Here is a tiny trained network, its code and every weight. The questions are about switching its units off for an input and a target symbol, where a switched-off unit gives its printed mean instead of its output.

import numpy as np


def w(rows, s, z=0):
    codes = np.array(rows[::2]) - 128.0
    scale = np.full(codes.shape[1], s)
    scale[-1] = z or s
    return codes * scale


def norm(h):
    return h / np.sqrt((h * h).mean(-1, keepdims=True) + 1e-5)


def f(y):
    return y / 2 * (1 + np.tanh(0.7978845608 * (y + 0.044715 * y**3)))


def softmax(a):
    e = np.exp(a - a.max(-1, keepdims=True))
    return e / e.sum(-1, keepdims=True)


def log_softmax(a):
    a = a - a.max(-1, keepdims=True)
    return a - np.log(np.exp(a).sum(-1, keepdims=True))


def net(x, mask):
    ids = ['ΨΩδεζμστφ'.index(c) for c in x.split()]
    T = len(ids)
    res = E[ids] + P[:T]
    u = 0
    for l in range(2):
        r = norm(res)
        for j in range(2):
            rows = slice(2 * j, 2 * j + 2)
            q, k, v = (r @ M[l][rows].T for M in (Q, K, V))
            z = softmax(np.where(np.tri(T) > 0, q @ k.T / 2**0.5, -1e9)) @ v
            o = O[l][rows]
            res = res + np.where(mask[u + j], z, o[:, -1]) @ o[:, :-1]
        u += 2
        y = f(norm(res) @ A[l][:, :-1].T + A[l][:, -1])
        res = res + np.where(mask[u : u + 16], y, B[l][:, -1]) @ B[l][:, :-1]
        u += 16
    return log_softmax(norm(res)[-1] @ U[:, :-1].T + U[:, -1])


Q, K, V, O, A, B = {}, {}, {}, {}, {}, {}
E = w([
[105,126,27,85,138],'Ψ',
[94,126,37,65,144],'Ω',
[181,88,148,231,104],'δ',
[86,131,31,113,126],'ε',
[92,131,29,115,126],'ζ',
[95,142,27,104,97],'μ',
[24,142,81,156,78],'σ',
[249,168,161,69,136],'τ',
[164,129,127,117,240],'φ',
],0.017)
P = w([
[165,42,102,159,99],'0',
[146,63,105,146,109],'1',
[133,80,105,139,113],'2',
[129,99,95,139,119],'3',
[128,115,98,139,121],'4',
[127,130,99,139,126],'5',
[125,146,103,139,126],'6',
[123,162,108,138,128],'7',
[123,179,109,139,130],'8',
[121,195,114,143,129],'9',
[114,215,118,146,126],'10',
[110,233,115,145,127],'11',
[109,253,118,151,130],'12',
],0.016)
Q[0] = w([
[157,119,180,138,136],'L0H1',
[153,165,71,63,185],'L0H1',
[170,161,4,46,114],'L0H2',
[110,229,69,126,129],'L0H2',
],0.014)
K[0] = w([
[153,102,111,134,163],'L0H1',
[120,201,124,118,143],'L0H1',
[123,228,130,113,193],'L0H2',
[120,254,111,148,130],'L0H2',
],0.015)
V[0] = w([
[164,141,127,185,133],'L0H1',
[21,213,194,140,62],'L0H1',
[70,115,89,80,2],'L0H2',
[207,113,156,37,38],'L0H2',
],0.0074)
O[0] = w([
[50,158,90,124,73,117],'L0H1',
[79,130,93,59,36,1],'L0H1',
[174,175,1,80,112,133],'L0H2',
[210,146,129,175,82,91],'L0H2',
],0.0083,0.0046)
A[0] = w([
[18,103,84,87,120,104],'L0N1',
[75,12,158,104,118,90],'L0N2',
[168,14,159,107,2,125],'L0N3',
[125,121,120,227,91,78],'L0N4',
[115,216,163,40,148,160],'L0N5',
[104,77,137,110,125,137],'L0N6',
[173,129,122,79,17,89],'L0N7',
[176,146,126,219,136,48],'L0N8',
[88,187,105,196,109,82],'L0N9',
[127,154,193,245,75,54],'L0N10',
[26,77,60,175,95,126],'L0N11',
[140,197,104,103,145,2],'L0N12',
[158,69,89,139,159,137],'L0N13',
[70,121,178,110,89,84],'L0N14',
[109,93,157,172,93,73],'L0N15',
[137,173,86,164,139,98],'L0N16',
],0.0098,0.0058)
B[0] = w([
[150,79,104,176,135,241],'L0N1',
[164,119,93,192,94,123],'L0N2',
[145,90,120,116,255,125],'L0N3',
[107,119,37,121,166,137],'L0N4',
[125,93,128,182,163,194],'L0N5',
[128,136,120,130,118,123],'L0N6',
[110,120,152,145,161,123],'L0N7',
[83,113,122,145,103,159],'L0N8',
[158,103,157,126,198,161],'L0N9',
[22,97,67,107,57,144],'L0N10',
[143,138,189,202,101,253],'L0N11',
[172,125,73,125,142,127],'L0N12',
[125,104,159,167,128,195],'L0N13',
[105,121,166,120,152,111],'L0N14',
[138,153,93,77,133,110],'L0N15',
[143,127,118,164,129,178],'L0N16',
],0.0092,0.0056)
Q[1] = w([
[184,115,192,5,129],'L1H1',
[129,95,41,116,178],'L1H1',
[118,138,38,238,94],'L1H2',
[149,139,97,185,116],'L1H2',
],0.018)
K[1] = w([
[157,5,112,130,98],'L1H1',
[81,179,71,197,178],'L1H1',
[97,253,134,114,148],'L1H2',
[114,195,150,82,153],'L1H2',
],0.015)
V[1] = w([
[2,96,139,242,67],'L1H1',
[125,123,214,89,250],'L1H1',
[224,182,189,143,93],'L1H2',
[130,206,172,115,131],'L1H2',
],0.0081)
O[1] = w([
[132,3,180,131,33,252],'L1H1',
[81,139,183,108,209,29],'L1H1',
[209,220,199,76,69,145],'L1H2',
[151,153,95,148,66,16],'L1H2',
],0.012,0.0033)
A[1] = w([
[78,108,109,45,173,131],'L1N1',
[216,154,149,152,89,174],'L1N2',
[130,162,220,41,144,194],'L1N3',
[74,107,97,125,94,2],'L1N4',
[181,170,83,110,139,150],'L1N5',
[157,130,95,65,170,105],'L1N6',
[122,188,108,6,132,140],'L1N7',
[135,48,175,124,129,194],'L1N8',
[90,181,103,79,94,175],'L1N9',
[42,83,154,85,125,127],'L1N10',
[103,135,199,203,183,72],'L1N11',
[199,52,176,150,127,3],'L1N12',
[112,95,79,199,78,90],'L1N13',
[190,177,128,173,184,175],'L1N14',
[136,88,124,2,4,167],'L1N15',
[134,89,152,78,187,125],'L1N16',
],0.016,0.0062)
B[1] = w([
[52,172,118,138,113,137],'L1N1',
[154,194,136,118,84,210],'L1N2',
[23,101,3,98,111,168],'L1N3',
[148,39,113,154,122,137],'L1N4',
[104,180,163,159,81,174],'L1N5',
[121,167,126,149,63,132],'L1N6',
[49,152,174,24,42,131],'L1N7',
[138,167,141,122,145,199],'L1N8',
[129,126,152,94,141,131],'L1N9',
[63,99,128,173,111,148],'L1N10',
[159,136,149,196,197,208],'L1N11',
[172,143,154,66,178,159],'L1N12',
[135,134,124,75,185,244],'L1N13',
[122,81,193,166,109,218],'L1N14',
[86,135,234,191,83,178],'L1N15',
[112,95,132,204,104,155],'L1N16',
],0.013,0.011)
U = w([
[249,101,115,189,140,223],'Ψ',
[97,139,81,182,101,203],'Ω',
[19,139,102,74,118,255],'δ',
[153,122,90,78,154,81],'ε',
[158,119,85,82,160,77],'ζ',
[198,144,32,157,113,15],'μ',
[122,40,119,140,62,14],'σ',
[162,182,159,107,100,141],'τ',
[111,135,172,168,210,40],'φ',
],0.012,0.0063)

Each question gives the input, a string of symbols that net reads in full, and the target symbol t.
The units are the heads (2 rows each of Q, K, V and O) and the neurons (one row each of A and B). Each row of codes is followed by its name. A weight is (code - 128) times the scale printed after its matrix; where a second scale follows, it is the last column's (O, A, B and U).
mask holds one flag per unit, layer by layer, with each layer's heads first. A switched-off unit (its flag False) gives its mean, the last column of its rows in O or B, instead of its output. The means were averaged over made-up inputs and are rounded, as every weight is.
A unit's drop is (log p(t) with every unit on - log p(t) with that unit switched off) / (log p(t) with every unit on - log p(t) with every unit switched off).
The circuit of an input: a set's keep is (log p(t) with only the set's units on - log p(t) with every unit switched off) / (log p(t) with every unit on - log p(t) with every unit switched off). Starting from the 12 units with the biggest drops (on a tie, the unit counted first), units are removed one at a time, each time the one whose removal leaves the highest keep (on an exact tie, the one counted first), for as long as the keep stays at least 0.8.
units of the circuit, in order: the units of the circuit, biggest drop first
unit that matters most: the unit with the biggest drop
top k neurons: the k neurons with the biggest drops, biggest first
input Ω Ψ φ φ τ δ, target φ: units of the circuit, in order : (L1H1)
input δ ζ σ δ, target σ: top 2 neurons : (L0N10; L0N11)
input ζ σ ε σ ε Ω Ω φ μ δ, target φ: units of the circuit, in order : (L1H1; L0N1)
input Ψ μ φ τ, target φ: units of the circuit, in order : (L0H2; L1H1)
input ζ φ μ, target φ: units of the circuit, in order : (L1H1; L0H1)
input Ψ φ μ Ψ Ψ Ψ τ, target τ: top 2 neurons : (L1N2; L0N9)
input Ω Ω δ ε σ δ ζ τ τ σ ε, target τ: units of the circuit, in order : (L0N1; L1H2)
input σ μ φ φ σ, target φ: units of the circuit, in order : (L0N1; L1H1)
input φ Ψ σ Ψ, target σ: top 2 neurons : (L1N15; L1N11)
input ε τ ζ σ σ φ Ω φ μ σ Ω μ, target σ: units of the circuit, in order : (L0H1; L1H1; L1N4)
input Ω σ Ω δ δ φ Ω μ τ ζ Ω, target τ: units of the circuit, in order : (L0N1; L1H2; L0H1)
input φ τ τ Ω σ φ τ, target δ: units of the circuit, in order : (L1N3; L1H1; L0N1)
input δ φ σ ε, target φ: units of the circuit, in order : (L1H1; L0N1; L0H1)
input φ δ δ Ω τ ε Ψ δ μ, target μ: units of the circuit, in order : (L0H2; L1H1)
input ε τ ε ζ, target τ: unit that matters most : L1H2
input ε Ω ε μ σ, target Ψ: top 2 neurons : (L1N3; L0N11)
input Ω σ δ τ σ, target τ: units of the circuit, in order : (L1H2; L0N1; L1N2)
input φ φ μ σ μ, target σ: top 3 neurons : (L1N15; L1N11; L1N13)
input Ψ τ ε Ω σ ε, target σ: top 3 neurons : (L1N15; L1N11; L0N11)
input φ μ Ψ, target φ: units of the circuit, in order : (L1H1; L0H1)
input φ Ω δ ζ σ Ψ σ μ σ Ω, target σ: unit that matters most : L1H1
input μ Ψ φ Ω φ ζ φ τ Ω τ, target Ω: top 2 neurons : (L1N3; L0N10)
input δ σ ζ, target σ: top 2 neurons : (L1N15; L1N11)
input Ψ τ μ φ φ Ψ δ Ω Ω, target δ: top 3 neurons : (L1N11; L1N1; L0N11)
input Ω Ω ε τ ε ζ τ δ ε Ω τ ε μ, target τ: top 2 neurons : (L0N1; L0N11)
